The rows lie along a hidden order. The number after each row says roughly how far along it the row is, from 0 to 12. A new part has a new order.
[  7.2 -18.0  21.2   5.2 -17.3 -21.7   8.8  28.5  -7.4   8.3 -19.7 -12.4
  18.2   4.0  -2.5   5.2 -20.9  23.9  -0.8]	1
[-10.7 -19.7  28.2  17.4 -19.5 -34.1   2.1  35.3  -0.1   6.2 -19.7 -14.0
   2.0 -10.8   0.0  17.4 -23.2  21.3 -22.4]	0
[-25.4  -4.3  13.0  15.7  -4.6 -34.9  -2.8   9.4 -32.3 -17.6  -8.5   0.2
 -40.8   2.4   4.2  32.6  25.2  11.5 -35.5]	5
[ -5.3   9.1  13.8 -11.3   1.3  -9.0   0.2  -6.0  -4.4 -49.7   1.3  -1.7
 -24.9  30.0   2.6  27.6  37.4   8.1   4.1]	7
[ 30.7  -2.9 -55.7  -6.3  19.5  60.8   1.9 -21.4  21.6  56.7  20.0   9.6
  57.9 -25.5  -9.0 -84.1 -36.1 -28.0  30.4]	0
[ -1.8   8.4 -22.6  -3.1  13.1   2.3  -1.5 -15.8 -21.0   3.8   9.6  10.0
 -13.8   4.1  -0.7  -9.9  19.0 -10.8   1.2]	12
[-58.6  21.8  40.3  11.9  17.9 -22.6 -28.5 -15.4  17.0 -35.7  14.9   6.3
 -98.7  -0.1  24.7  83.1  75.8 -11.5 -53.6]	6
[ 33.2  -5.9 -16.9 -23.2  12.6  82.5  -4.4 -17.2  77.1  38.6  23.3   1.3
  66.0 -15.0  -5.9 -53.0 -24.2 -23.5  44.4]	1
[ 17.1 -29.1  -6.9   3.4  -2.8  56.8  -3.2  16.5  62.1  72.4   2.3  -3.9
  71.7 -46.0  -5.6 -53.9 -56.1  -6.6   6.6]	3
[ -7.1  14.7  46.3 -12.3 -14.3 -35.4  -1.0  10.4  23.0 -58.4 -10.9 -11.6
 -19.3  22.5   7.7  57.5  11.8  12.4   4.1]	2
[ -4.1 -14.1 -20.3   9.0   1.5  -2.7   6.9   7.6 -45.5  16.0  -4.3   6.0
  -8.8   6.7  -7.4 -25.0  11.4   8.2 -10.4]	9
[-11.2  -6.6  11.5   5.5  -3.6 -23.3   1.8  12.2 -20.5  -4.1  -9.2  -2.5
 -17.0   8.0   0.2  21.1   9.0  15.2 -14.5]	5
[-18.8  -4.9  15.9  20.5 -10.2 -40.2   0.7  16.7 -32.4 -12.8 -14.6  -1.1
 -28.9  -1.5   3.3  29.2   4.9  14.7 -29.4]	3
[  2.5   2.5 -13.2   5.7  -2.9 -32.2  11.5   4.8 -50.9 -16.0 -13.1   1.1
 -10.6  15.3  -4.5  -0.7   0.2  12.6  -1.8]	7
[-20.0 -35.9   1.3  46.0 -15.9 -21.9   2.1  41.0 -29.4  48.7 -22.7   0.5
   5.4 -39.2  -2.7 -15.3 -36.2  20.7 -49.2]	0
[ -6.8 -22.7  14.9   5.6 -10.7  -8.8   5.6  23.0 -23.0  16.2 -16.6  -2.9
  -0.6   9.6  -3.0   8.0  -0.7  23.6 -14.9]	3
[ -4.6 -40.3  -0.3  24.6  -3.2  46.4  -8.6  32.4  41.8  87.3  -2.6  -6.7
  47.2 -62.8  -2.3 -42.1 -54.7  -1.9 -25.9]	5
[ 16.1  -9.5 -13.8   1.3   7.9  50.4  -6.7  -3.9  58.6  58.3  14.2  -0.9
  50.5 -42.6  -2.5 -52.0 -43.1 -21.5  11.4]	2
[-19.6 -41.0 -44.7  29.1  12.7  24.1   0.0  18.7 -72.2  50.9  -0.8  23.5
 -10.5 -21.6  -7.7 -63.8  17.7  10.8 -44.4]	11
[ -7.3  11.9  26.0  -4.5  -5.3 -21.7  -3.2  -4.3  -1.8 -51.6   0.0   0.9
 -29.3  21.8   6.1  44.1  29.1   5.4  -2.3]	6
[-18.9  -1.3  -6.8   6.6   3.8 -12.6  -2.0  -4.9 -35.2  -1.7   1.9   8.8
 -35.5   6.7   1.7   8.5  32.0   4.9 -22.7]	8
[-10.9 -30.7  18.5  25.3  -5.3  19.5 -10.8  24.9  48.7  69.0  -5.1 -10.6
  36.2 -58.4   2.7 -13.9 -45.9  -1.4 -29.5]	6
[ -4.9   7.0  -8.2   3.4  -0.8 -24.6   4.4  -2.7 -32.3  -7.9  -4.0   3.6
 -24.2  13.1  -0.2  11.2  14.7   4.9  -3.5]	8
[ -9.4   1.0 -18.5   4.6  11.5  -1.3  -1.2  -9.7 -40.6 -14.8   6.3  13.6
 -23.1   7.3  -1.5 -12.9  30.9  -3.5 -10.6]	10
[  0.6 -35.5 -11.4  31.6 -15.6 -32.0  15.9  43.2 -63.7  50.1 -29.0  -0.3
  17.8 -15.2 -11.6 -25.4 -36.8  29.6 -25.5]	2
[ 27.5 -28.9  21.6   3.0 -29.1  12.9  11.8  39.5  34.5  38.2 -19.7 -20.6
  78.0 -18.1  -7.7 -21.3 -74.0  19.3  21.1]	7
[-26.4  -2.1  40.7  16.9 -13.5 -32.1  -7.2  18.8  10.1 -14.7 -12.9 -11.1
 -31.7  -9.6  10.0  50.1   4.4  11.9 -31.3]	1
[-15.9   0.2 -19.0  10.9   8.9 -12.4  -0.4  -8.2 -36.8  -3.5   2.7  12.7
 -34.5   3.7   0.6  -2.4  27.0   1.7 -20.6]	9
